Look-ups in named tables: a row name and a column name give one cell, copied from the table.

gono =
cols = tal, voge, dafud, vek, dupor
fogoz: [39, 17, -31, -51, 43]
ligapu: [35, 30, -35, -37, 39]
subodu: [37, 26, -40, -48, 45]
bosalu: [-40, -1, 21, 55, -43]
fulumus: [-25, -37, 22, -30, -21]
zagofon: [39, 25, -33, -40, 46]
nilo: [44, 28, -38, -37, 48]

What is the dupor of fogoz in gono?
43
What is the voge of zagofon in gono?
25
What is the tal of ligapu in gono?
35
What is the vek of zagofon in gono?
-40
What is the tal of nilo in gono?
44
What is the dafud of subodu in gono?
-40
What is the vek of fulumus in gono?
-30
What is the dafud of fulumus in gono?
22
What is the tal of fulumus in gono?
-25

vem:
,vomeme,rameviv,pimu,kog,bapek,ruzu,rof,datogut
zavi,5.6,6.2,5.6,5.6,0.9,5.5,5.0,4.4
beg,6.0,6.1,6.4,5.5,0.9,4.9,6.5,5.6
fereg,6.1,4.6,6.3,6.1,0.9,8.5,4.6,3.4
bur,6.3,6.1,5.8,5.8,0.9,6.2,5.8,3.9
tozoses,5.7,6.9,6.6,5.4,0.9,3.9,6.0,4.7
satog,5.1,5.3,5.5,5.5,0.9,5.2,5.2,6.0
nov,5.0,5.2,6.6,5.9,0.9,6.1,4.1,4.0
kuvep,6.7,5.0,4.5,6.0,0.9,8.0,6.3,5.5
sipip,6.9,6.1,4.5,5.9,0.9,7.5,6.6,4.4

bapek of zavi is 0.9
kog of tozoses is 5.4
rof of satog is 5.2
ruzu of bur is 6.2
pimu of fereg is 6.3
bapek of bur is 0.9
rameviv of bur is 6.1
kog of sipip is 5.9

kedu:
|  | nivinik | nivevi | bur | gometu | zag | bip | melador |
|---|---|---|---|---|---|---|---|
| kek | 2.503 | 7.737 | 6.424 | 3.282 | 2.133 | 1.783 | 1.775 |
| feg | 3.019 | 7.237 | 7.261 | 2.743 | 2.543 | 3.685 | 2.531 |
| kir | 4.574 | 2.351 | 1.824 | 6.540 | 5.972 | 4.972 | 7.028 |
| repage | 5.066 | 2.119 | 2.052 | 7.237 | 7.349 | 6.219 | 6.849 |
| tam | 4.239 | 2.549 | 2.025 | 7.890 | 6.544 | 5.712 | 6.853 |
| dupekuz | 5.885 | 6.825 | 7.279 | 1.098 | 3.631 | 4.341 | 3.413 |
| lila | 2.247 | 6.885 | 5.052 | 4.577 | 1.575 | 1.387 | 1.393 |
| zud | 5.622 | 2.110 | 1.626 | 7.122 | 6.224 | 5.538 | 6.937 |
| teb | 5.255 | 2.502 | 1.577 | 7.175 | 6.935 | 6.159 | 5.883 |
| filupo | 1.838 | 7.127 | 5.445 | 4.373 | 1.495 | 0.788 | 2.027 |
| vom | 0.768 | 8.090 | 4.821 | 4.518 | 1.882 | 1.012 | 1.435 |
| bev | 4.685 | 1.865 | 1.503 | 6.912 | 6.263 | 6.002 | 7.191 |
| togera | 1.754 | 7.503 | 5.620 | 4.422 | 1.948 | 0.809 | 1.870 |

bev, bip: 6.002
dupekuz, bur: 7.279
filupo, bip: 0.788
repage, bur: 2.052
bev, bur: 1.503
teb, nivinik: 5.255
filupo, melador: 2.027
Which row has the largest bur? dupekuz

